Below is a small trained network, with its code and all its weights. Each question gives an input and a class and asks what happens when units are switched off, that is, made to give their printed mean instead of their output.

import numpy as np


def w(rows, s, z=0):
    codes = np.array(rows[::2]) - 128.0
    scale = np.full(codes.shape[1], s)
    scale[-1] = z or s
    return codes * scale


def f(y):
    return np.maximum(y, 0)


def log_softmax(a):
    a = a - a.max(-1, keepdims=True)
    return a - np.log(np.exp(a).sum(-1, keepdims=True))


def net(x, mask):
    res = np.array(x, float).reshape(1, 5) / 4 @ E
    y = f(res @ A[0][:, :-1].T + A[0][:, -1])
    res = res + np.where(mask, y, B[0][:, -1]) @ B[0][:, :-1]
    return log_softmax(res[-1] @ U[:, :-1].T + U[:, -1])


A, B = {}, {}
E = w([
[125,128,129],'x0',
[253,199,240],'x1',
[127,128,127],'x2',
[251,3,74],'x3',
[167,249,7],'x4',
],0.0075)
A[0] = w([
[168,5,154,114],'N0',
[178,137,67,72],'N1',
[115,33,71,106],'N2',
[175,134,72,75],'N3',
[62,28,61,205],'N4',
[166,129,86,89],'N5',
[191,217,189,212],'N6',
[203,112,182,207],'N7',
[152,55,145,123],'N8',
[48,167,80,255],'N9',
[112,150,90,114],'N10',
[184,195,177,210],'N11',
[171,117,89,98],'N12',
[84,84,93,233],'N13',
[165,143,77,92],'N14',
[91,82,93,206],'N15',
[74,134,195,180],'N16',
[91,89,123,174],'N17',
[94,212,89,156],'N18',
[176,128,75,77],'N19',
[169,124,88,88],'N20',
[62,132,198,216],'N21',
[45,160,124,214],'N22',
[200,188,158,128],'N23',
],0.011,0.0034)
B[0] = w([
[192,254,141,219],'N0',
[65,66,131,174],'N1',
[42,198,109,205],'N2',
[85,80,145,171],'N3',
[68,163,74,246],'N4',
[69,39,158,161],'N5',
[55,160,195,222],'N6',
[169,136,241,207],'N7',
[174,203,134,183],'N8',
[210,101,55,227],'N9',
[204,115,121,161],'N10',
[37,180,239,206],'N11',
[66,61,185,165],'N12',
[108,150,73,202],'N13',
[89,87,114,168],'N14',
[109,144,94,195],'N15',
[53,7,148,188],'N16',
[90,138,91,174],'N17',
[222,199,18,201],'N18',
[105,69,149,170],'N19',
[96,58,167,162],'N20',
[75,29,94,201],'N21',
[194,76,90,208],'N22',
[78,146,194,194],'N23',
],0.0067,0.011)
U = w([
[94,26,86,192],'0',
[97,236,123,255],'1',
[78,58,203,31],'2',
[247,153,199,49],'3',
[225,155,51,43],'4',
],0.011,0.0033)

Each question gives the input, the list of numbers given to net, and the class t.
The units are the neurons (one row each of A and B). Each row of codes is followed by its name. A weight is (code - 128) times the scale printed after its matrix; where a second scale follows, it is the last column's (A, B and U).
mask holds one flag per neuron, in row order. A switched-off neuron (its flag False) gives its mean, the last column of its row in B, instead of its output. The means were averaged over made-up inputs and are rounded, as every weight is.
A unit's drop is (log p(t) with every unit on - log p(t) with that unit switched off) / (log p(t) with every unit on - log p(t) with every unit switched off).
The circuit of an input: a set's keep is (log p(t) with only the set's units on - log p(t) with every unit switched off) / (log p(t) with every unit on - log p(t) with every unit switched off). Starting from the 12 units with the biggest drops (on a tie, the unit counted first), units are removed one at a time, each time the one whose removal leaves the highest keep (on an exact tie, the one counted first), for as long as the keep stays at least 0.8.
circuit, biggest first: the units of the circuit, biggest drop first
top k neurons: the k neurons with the biggest drops, biggest first
drop when u is switched off: that unit's drop, to one decimal
input [1,1,0,2,1], class 2: circuit, biggest first => (N18; N9)
input [-5,-1,8,-8,1], class 4: top neuron => (N18)
input [-6,-4,-5,0,8], class 4: circuit, biggest first => (N18; N9)
input [8,1,3,8,0], class 3: top 2 neurons => (N0; N8)
input [-7,-6,-8,0,8], class 4: top 4 neurons => (N18; N9; N16; N21)
input [-1,1,-7,6,1], class 2: top 3 neurons => (N18; N9; N12)
input [7,6,8,7,1], class 2: top 2 neurons => (N18; N12)
input [-1,0,2,3,-1], class 1: top 2 neurons => (N9; N22)
input [8,1,-1,1,-8], class 3: top 2 neurons => (N0; N8)
input [3,4,1,5,0], class 3: top 3 neurons => (N0; N16; N21)
input [6,1,8,-7,-2], class 2: drop when N6 is switched off => 0.2
input [4,0,3,-7,1], class 4: drop when N21 is switched off => -0.1
